Below are the code and all the weights of a small trained network. Each question names an input and a target symbol and asks about switching units off, where a switched-off unit gives its printed mean instead of its output.

import numpy as np


def w(rows, s, z=0):
    codes = np.array(rows[::2]) - 128.0
    scale = np.full(codes.shape[1], s)
    scale[-1] = z or s
    return codes * scale


def norm(h):
    return h / np.sqrt((h * h).mean(-1, keepdims=True) + 1e-5)


def softmax(a):
    e = np.exp(a - a.max(-1, keepdims=True))
    return e / e.sum(-1, keepdims=True)


def log_softmax(a):
    a = a - a.max(-1, keepdims=True)
    return a - np.log(np.exp(a).sum(-1, keepdims=True))


def net(x, mask):
    ids = ['βγεζηλμξπστφω'.index(c) for c in x.split()]
    T = len(ids)
    res = E[ids] + P[:T]
    u = 0
    for l in range(3):
        r = norm(res)
        for j in range(2):
            rows = slice(3 * j, 3 * j + 3)
            q, k, v = (r @ M[l][rows].T for M in (Q, K, V))
            z = softmax(np.where(np.tri(T) > 0, q @ k.T / 3**0.5, -1e9)) @ v
            o = O[l][rows]
            res = res + np.where(mask[u + j], z, o[:, -1]) @ o[:, :-1]
        u += 2
    return log_softmax(norm(res)[-1] @ U[:, :-1].T + U[:, -1])


Q, K, V, O = {}, {}, {}, {}
E = w([
[161,231,147,91,104,161,131],'β',
[74,56,168,177,126,131,147],'γ',
[179,216,142,102,113,168,165],'ε',
[84,113,166,185,201,147,149],'ζ',
[144,148,183,101,79,168,110],'η',
[94,7,137,187,169,130,134],'λ',
[144,236,156,103,64,107,153],'μ',
[203,145,137,75,95,185,105],'ξ',
[131,174,82,160,175,53,195],'π',
[151,94,151,105,96,94,145],'σ',
[196,83,137,135,91,175,154],'τ',
[200,71,94,159,124,77,209],'φ',
[131,123,136,138,197,91,147],'ω',
],0.018)
P = w([
[103,118,131,45,178,167,200],'0',
[123,109,147,86,121,108,141],'1',
[144,100,93,68,106,200,252],'2',
[132,118,165,124,123,114,133],'3',
[139,109,75,114,80,172,220],'4',
[138,131,173,151,120,118,118],'5',
[139,122,63,146,76,171,182],'6',
[149,139,183,180,125,120,102],'7',
[129,103,72,159,33,172,183],'8',
],0.015)
Q[0] = w([
[161,110,105,14,254,155,82],'L0H0',
[20,153,82,43,201,64,14],'L0H0',
[99,138,198,53,198,22,24],'L0H0',
[64,120,59,118,96,244,162],'L0H1',
[81,120,49,48,155,82,74],'L0H1',
[91,161,54,116,142,99,136],'L0H1',
],0.0098)
K[0] = w([
[79,113,165,37,159,101,189],'L0H0',
[42,132,121,7,155,169,176],'L0H0',
[117,85,86,73,126,166,221],'L0H0',
[46,141,96,82,124,165,156],'L0H1',
[135,101,172,39,163,102,175],'L0H1',
[82,114,147,47,166,124,113],'L0H1',
],0.013)
V[0] = w([
[65,181,188,179,127,5,220],'L0H0',
[62,177,21,204,116,169,36],'L0H0',
[184,103,100,205,40,209,231],'L0H0',
[26,138,70,64,124,210,151],'L0H1',
[84,137,220,56,141,61,60],'L0H1',
[91,144,120,78,218,117,211],'L0H1',
],0.014)
O[0] = w([
[29,171,126,43,79,74,93,187],'L0H0',
[185,167,66,227,84,167,48,5],'L0H0',
[255,85,140,96,85,1,155,188],'L0H0',
[141,27,126,89,65,126,220,137],'L0H1',
[71,147,152,177,177,190,179,90],'L0H1',
[181,70,55,111,163,141,127,163],'L0H1',
],0.011,0.022)
Q[1] = w([
[178,110,45,146,89,186,115],'L1H0',
[160,105,149,207,136,136,94],'L1H0',
[46,172,161,181,209,249,142],'L1H0',
[102,95,197,149,189,65,88],'L1H1',
[43,144,149,185,97,179,158],'L1H1',
[119,134,108,194,156,121,180],'L1H1',
],0.019)
K[1] = w([
[108,29,137,106,34,115,128],'L1H0',
[119,134,76,75,80,174,128],'L1H0',
[102,90,7,116,184,201,253],'L1H0',
[189,220,93,119,101,98,188],'L1H1',
[157,117,188,33,109,192,140],'L1H1',
[147,139,161,106,189,192,123],'L1H1',
],0.016)
V[1] = w([
[133,185,193,113,83,169,152],'L1H0',
[149,139,185,103,250,106,99],'L1H0',
[130,160,61,120,190,107,137],'L1H0',
[104,229,41,185,139,77,209],'L1H1',
[143,151,107,212,74,119,166],'L1H1',
[52,61,136,164,122,105,161],'L1H1',
],0.019)
O[1] = w([
[120,84,192,82,77,186,194,131],'L1H0',
[103,148,105,162,190,241,61,248],'L1H0',
[196,145,194,69,153,137,56,109],'L1H0',
[155,1,197,20,163,134,81,56],'L1H1',
[144,115,180,29,94,77,86,6],'L1H1',
[176,145,126,110,166,80,120,201],'L1H1',
],0.012,0.015)
Q[2] = w([
[65,146,104,59,159,117,74],'L2H0',
[110,191,117,158,85,82,166],'L2H0',
[135,201,209,202,250,64,115],'L2H0',
[172,78,79,157,99,205,166],'L2H1',
[68,98,156,107,156,200,97],'L2H1',
[179,57,210,141,162,113,160],'L2H1',
],0.02)
K[2] = w([
[104,119,143,107,223,59,55],'L2H0',
[101,85,95,189,55,132,101],'L2H0',
[103,56,5,73,132,177,168],'L2H0',
[108,54,102,112,195,203,170],'L2H1',
[137,207,195,140,162,161,146],'L2H1',
[163,195,83,82,108,132,198],'L2H1',
],0.019)
V[2] = w([
[177,142,97,115,186,62,40],'L2H0',
[46,36,167,248,113,77,74],'L2H0',
[158,147,150,85,11,99,60],'L2H0',
[78,185,147,177,93,209,225],'L2H1',
[187,41,45,106,141,160,130],'L2H1',
[196,198,117,59,134,78,156],'L2H1',
],0.015)
O[2] = w([
[129,52,147,178,254,84,110,100],'L2H0',
[202,73,4,48,110,174,221,83],'L2H0',
[12,102,119,163,156,81,217,7],'L2H0',
[60,30,150,167,216,104,127,157],'L2H1',
[43,126,148,183,12,71,104,141],'L2H1',
[146,53,135,57,93,192,26,169],'L2H1',
],0.0097,0.02)
U = w([
[206,50,136,208,100,197,148,61],'β',
[6,173,144,63,92,87,172,10],'γ',
[157,142,44,70,85,74,193,105],'ε',
[188,106,143,171,147,64,166,253],'ζ',
[106,114,149,156,90,181,200,87],'η',
[178,174,64,219,134,80,141,114],'λ',
[113,64,158,24,155,179,164,43],'μ',
[92,140,187,208,66,173,128,146],'ξ',
[141,50,165,85,170,24,90,94],'π',
[88,169,162,136,188,184,116,189],'σ',
[158,132,216,165,76,58,135,175],'τ',
[147,177,144,62,100,68,39,100],'φ',
[177,145,90,158,165,163,77,177],'ω',
],0.013,0.0035)

Each question gives the input, a string of symbols that net reads in full, and the target symbol t.
The units are the heads (3 rows each of Q, K, V and O). Each row of codes is followed by its name. A weight is (code - 128) times the scale printed after its matrix; where a second scale follows, it is the last column's (O and U).
mask holds one flag per head, layer by layer. A switched-off head (its flag False) gives its mean, the last column of its rows in O, instead of its output. The means were averaged over made-up inputs and are rounded, as every weight is.
A unit's drop is (log p(t) with every unit on - log p(t) with that unit switched off) / (log p(t) with every unit on - log p(t) with every unit switched off).
The circuit of an input: a set's keep is (log p(t) with only the set's units on - log p(t) with every unit switched off) / (log p(t) with every unit on - log p(t) with every unit switched off). Starting from all 6 units, units are removed one at a time, each time the one whose removal leaves the highest keep (on an exact tie, the one counted first), for as long as the keep stays at least 0.8.
units of the circuit, in order: the units of the circuit, biggest drop first
most important unit: the unit with the biggest drop
which heads matter: for each layer, one digit per head in row order, 1 if its drop is at least 0.15 and else 0, layers parted by /
drop of u: that unit's drop, to one decimal
input γ φ ζ, target π: units of the circuit, in order	(L0H1; L2H0)
input γ τ φ, target ζ: which heads matter	10 / 00 / 00
input φ γ γ ζ γ γ γ ω λ, target σ: which heads matter	10 / 10 / 00
input γ φ μ σ γ μ σ σ μ, target μ: most important unit	L0H1
input η τ τ λ, target τ: which heads matter	10 / 00 / 00
input σ γ γ ζ ζ ω γ σ τ, target μ: units of the circuit, in order	(L1H0; L0H0; L0H1)
input γ λ γ γ φ π σ, target φ: which heads matter	11 / 11 / 01
input η ξ μ γ μ γ, target μ: units of the circuit, in order	(L1H1; L2H0)
input ζ ε γ γ μ γ γ, target ε: which heads matter	00 / 00 / 10
input γ τ γ γ ε ξ λ γ, target ξ: which heads matter	11 / 00 / 00
input τ φ π λ, target φ: units of the circuit, in order	(L2H1; L0H1)
input γ λ π τ β, target ζ: which heads matter	11 / 00 / 00
input τ σ γ π π σ ξ ω, target ω: which heads matter	11 / 10 / 00
input γ φ σ ζ, target φ: which heads matter	10 / 00 / 01
input σ γ φ ξ π σ ε τ, target τ: which heads matter	11 / 10 / 00
input γ γ γ φ σ φ, target φ: which heads matter	11 / 00 / 00
input μ γ γ σ μ τ λ, target ζ: units of the circuit, in order	(L0H0)
input φ γ γ π, target π: which heads matter	01 / 01 / 10
input φ σ γ φ σ γ, target φ: units of the circuit, in order	(L0H0; L2H1)
input φ γ ζ ξ σ, target β: which heads matter	10 / 00 / 00
input τ γ γ φ γ ε σ μ ξ, target γ: most important unit	L2H0
input λ β γ ω, target ω: units of the circuit, in order	(L0H1; L1H0)
input γ γ σ μ γ π μ σ σ, target μ: which heads matter	01 / 00 / 00
input γ σ γ σ β, target μ: which heads matter	11 / 00 / 00
input φ ξ γ ζ η, target ω: units of the circuit, in order	(L1H0; L2H0)
input σ γ λ σ γ ω γ, target σ: units of the circuit, in order	(L0H0; L2H1)
input ζ γ φ γ γ ζ φ, target ω: units of the circuit, in order	(L0H0)
input σ φ ξ ξ β γ λ φ, target φ: drop of L0H0	0.6
input π ζ ζ ξ, target ξ: drop of L2H1	0.3
